Here is a tiny trained network, its code and every weight. The questions are about switching its units off for an input and a target symbol, where a switched-off unit gives its printed mean instead of its output.

import numpy as np


def w(rows, s, z=0):
    codes = np.array(rows[::2]) - 128.0
    scale = np.full(codes.shape[1], s)
    scale[-1] = z or s
    return codes * scale


def norm(h):
    return h / np.sqrt((h * h).mean(-1, keepdims=True) + 1e-5)


def f(y):
    return np.maximum(y, 0)


def softmax(a):
    e = np.exp(a - a.max(-1, keepdims=True))
    return e / e.sum(-1, keepdims=True)


def log_softmax(a):
    a = a - a.max(-1, keepdims=True)
    return a - np.log(np.exp(a).sum(-1, keepdims=True))


def net(x, mask):
    ids = ['αβγδεζηθξπσφψω'.index(c) for c in x.split()]
    T = len(ids)
    res = E[ids] + P[:T]
    u = 0
    for l in range(3):
        q, k, v = (norm(res) @ M[l].T for M in (Q, K, V))
        z = softmax(np.where(np.tri(T) > 0, q @ k.T / 2**0.5, -1e9)) @ v
        res = res + np.where(mask[u], z, O[l][:, -1]) @ O[l][:, :-1]
        u += 1
        y = f(norm(res) @ A[l][:, :-1].T + A[l][:, -1])
        res = res + np.where(mask[u : u + 4], y, B[l][:, -1]) @ B[l][:, :-1]
        u += 4
    return log_softmax(norm(res)[-1] @ U[:, :-1].T + U[:, -1])


Q, K, V, O, A, B = {}, {}, {}, {}, {}, {}
E = w([
[84,131,77,178,171,150,163],'α',
[154,143,75,167,133,151,181],'β',
[85,89,123,128,159,196,198],'γ',
[110,119,113,156,79,137,135],'δ',
[106,197,182,147,78,239,128],'ε',
[160,152,64,110,107,174,56],'ζ',
[101,236,85,92,83,99,145],'η',
[138,156,203,168,98,112,193],'θ',
[70,87,107,138,154,194,165],'ξ',
[164,173,150,68,204,6,125],'π',
[106,37,124,86,216,98,148],'σ',
[141,102,103,141,107,181,196],'φ',
[120,82,103,174,48,122,145],'ψ',
[108,157,122,183,183,69,50],'ω',
],0.012)
P = w([
[22,215,82,54,106,147,253],'0',
[120,172,63,137,117,136,202],'1',
[135,116,85,143,125,134,166],'2',
[162,77,101,144,118,122,140],'3',
[171,29,125,129,100,123,103],'4',
[181,28,120,160,106,95,64],'5',
],0.0066)
Q[0] = w([
[92,25,77,255,74,131,165],'L0H1',
[121,130,112,46,64,93,168],'L0H1',
],0.014)
K[0] = w([
[248,73,240,129,145,153,30],'L0H1',
[77,220,148,75,157,62,110],'L0H1',
],0.011)
V[0] = w([
[116,48,26,113,212,104,122],'L0H1',
[72,162,242,193,129,2,157],'L0H1',
],0.0097)
O[0] = w([
[64,192,32,89,94,151,144,3],'L0H1',
[26,131,155,254,82,37,170,73],'L0H1',
],0.0071,0.0059)
A[0] = w([
[100,72,68,97,177,50,168,6],'L0N1',
[90,156,198,140,95,177,95,72],'L0N2',
[163,197,140,54,108,8,153,182],'L0N3',
[139,5,88,126,151,105,107,203],'L0N4',
],0.014,0.0024)
B[0] = w([
[70,127,221,95,88,60,97,205],'L0N1',
[81,235,175,126,146,93,113,237],'L0N2',
[94,99,51,149,204,202,251,166],'L0N3',
[182,234,80,140,125,104,158,254],'L0N4',
],0.011,0.0069)
Q[1] = w([
[124,180,84,90,190,119,108],'L1H1',
[119,15,11,146,134,85,123],'L1H1',
],0.012)
K[1] = w([
[188,87,73,124,60,88,154],'L1H1',
[1,56,78,179,45,218,183],'L1H1',
],0.009)
V[1] = w([
[137,58,89,176,222,150,203],'L1H1',
[58,175,155,171,187,247,109],'L1H1',
],0.011)
O[1] = w([
[71,126,24,167,222,142,61,2],'L1H1',
[214,107,192,152,152,254,109,207],'L1H1',
],0.0082,0.0061)
A[1] = w([
[176,118,121,36,173,89,155,120],'L1N1',
[59,194,137,171,71,152,7,168],'L1N2',
[100,156,43,75,99,124,141,182],'L1N3',
[164,180,152,182,85,170,153,252],'L1N4',
],0.014,0.0019)
B[1] = w([
[89,54,100,93,145,46,50,180],'L1N1',
[166,20,125,86,80,249,100,164],'L1N2',
[178,118,121,197,41,114,185,192],'L1N3',
[95,104,174,122,178,127,16,252],'L1N4',
],0.011,0.012)
Q[2] = w([
[159,182,95,164,101,181,7],'L2H1',
[89,178,11,116,87,117,128],'L2H1',
],0.012)
K[2] = w([
[210,130,251,39,50,135,24],'L2H1',
[136,176,38,1,78,102,44],'L2H1',
],0.0084)
V[2] = w([
[119,98,50,115,181,41,69],'L2H1',
[9,224,110,92,115,148,96],'L2H1',
],0.014)
O[2] = w([
[172,119,252,123,131,168,178,2],'L2H1',
[255,152,169,66,50,168,30,94],'L2H1',
],0.0087,0.0084)
A[2] = w([
[84,160,86,96,152,56,202,3],'L2N1',
[75,127,162,69,102,114,87,208],'L2N2',
[8,131,152,109,99,140,126,49],'L2N3',
[201,158,111,131,88,136,135,45],'L2N4',
],0.017,0.00064)
B[2] = w([
[179,253,188,86,116,116,115,210],'L2N1',
[163,203,139,165,102,93,202,254],'L2N2',
[87,19,113,88,141,90,144,208],'L2N3',
[124,116,170,206,170,152,126,172],'L2N4',
],0.014,0.0083)
U = w([
[134,156,61,146,48,126,89,103],'α',
[124,201,57,193,196,186,211,165],'β',
[122,154,82,112,127,157,128,114],'γ',
[175,209,251,130,134,166,73,232],'δ',
[162,153,43,60,199,3,3,27],'ε',
[243,55,121,23,181,149,161,83],'ζ',
[146,135,82,129,127,145,125,37],'η',
[42,89,168,185,200,50,134,168],'θ',
[129,158,60,121,125,158,128,164],'ξ',
[105,97,114,111,77,127,108,8],'π',
[183,102,119,223,12,211,166,6],'σ',
[125,229,135,94,255,121,220,64],'φ',
[134,178,155,83,34,19,206,153],'ψ',
[78,74,105,82,26,109,116,34],'ω',
],0.0078,0.0022)

Each question gives the input, a string of symbols that net reads in full, and the target symbol t.
The units are the heads (2 rows each of Q, K, V and O) and the neurons (one row each of A and B). Each row of codes is followed by its name. A weight is (code - 128) times the scale printed after its matrix; where a second scale follows, it is the last column's (O, A, B and U).
mask holds one flag per unit, layer by layer, with each layer's heads first. A switched-off unit (its flag False) gives its mean, the last column of its rows in O or B, instead of its output. The means were averaged over made-up inputs and are rounded, as every weight is.
A unit's drop is (log p(t) with every unit on - log p(t) with that unit switched off) / (log p(t) with every unit on - log p(t) with every unit switched off).
The circuit of an input: a set's keep is (log p(t) with only the set's units on - log p(t) with every unit switched off) / (log p(t) with every unit on - log p(t) with every unit switched off). Starting from the 12 units with the biggest drops (on a tie, the unit counted first), units are removed one at a time, each time the one whose removal leaves the highest keep (on an exact tie, the one counted first), for as long as the keep stays at least 0.8.
units of the circuit, in order: the units of the circuit, biggest drop first
unit that matters most: the unit with the biggest drop
top k neurons: the k neurons with the biggest drops, biggest first
k most important neurons of layer l: the k neurons of layer l with the biggest drops, biggest first
input ε ε ε ζ ε, target ε: units of the circuit, in order => (L0H1; L2H1)
input δ ε ζ, target ε: units of the circuit, in order => (L1N1; L0H1)
input α ε θ ε ψ ε, target ω: top 3 neurons => (L0N4; L1N2; L0N1)
input ε ε σ ψ σ ζ, target σ: units of the circuit, in order => (L0H1; L1N3; L2N4; L0N2)
input σ ξ ε θ ε, target θ: top 3 neurons => (L2N3; L0N4; L2N1)
input ψ ζ ξ, target ζ: units of the circuit, in order => (L0H1)
input φ φ δ θ σ δ, target σ: units of the circuit, in order => (L0H1; L1N3; L1N2)
input ψ ξ σ σ ζ ψ, target ζ: top 3 neurons => (L1N1; L2N2; L0N2)
input ζ δ σ α, target σ: top 2 neurons => (L1N3; L1N1)
input ξ ξ δ ε ε δ, target ε: top 2 neurons => (L0N4; L0N1)
input ε σ ψ, target σ: 3 most important neurons of layer 0 => (L0N2; L0N4; L0N1)
input σ θ δ ζ ζ, target ζ: top 4 neurons => (L1N1; L0N2; L2N2; L0N1)
input θ θ ε σ θ ε, target ψ: 2 most important neurons of layer 0 => (L0N4; L0N1)
input θ ε γ, target ε: unit that matters most => L0N4
input α σ ζ α, target ζ: 2 most important neurons of layer 1 => (L1N1; L1N4)
input σ α ζ ε σ ε, target ψ: top 2 neurons => (L0N4; L2N2)
input ε ε ζ ε ψ, target ε: 3 most important neurons of layer 0 => (L0N4; L0N2; L0N1)
input ξ α ψ ξ, target ψ: 3 most important neurons of layer 1 => (L1N3; L1N1; L1N2)
input ε ε θ σ ω ε, target θ: 2 most important neurons of layer 0 => (L0N4; L0N1)
input θ ψ σ ε σ π, target φ: top 2 neurons => (L0N3; L0N2)
input ε θ ε ψ ζ, target ψ: units of the circuit, in order => (L1H1)
input ε ε ψ ω, target ψ: 2 most important neurons of layer 0 => (L0N2; L0N3)
input ζ σ δ π, target φ: top 3 neurons => (L0N3; L1N4; L1N3)
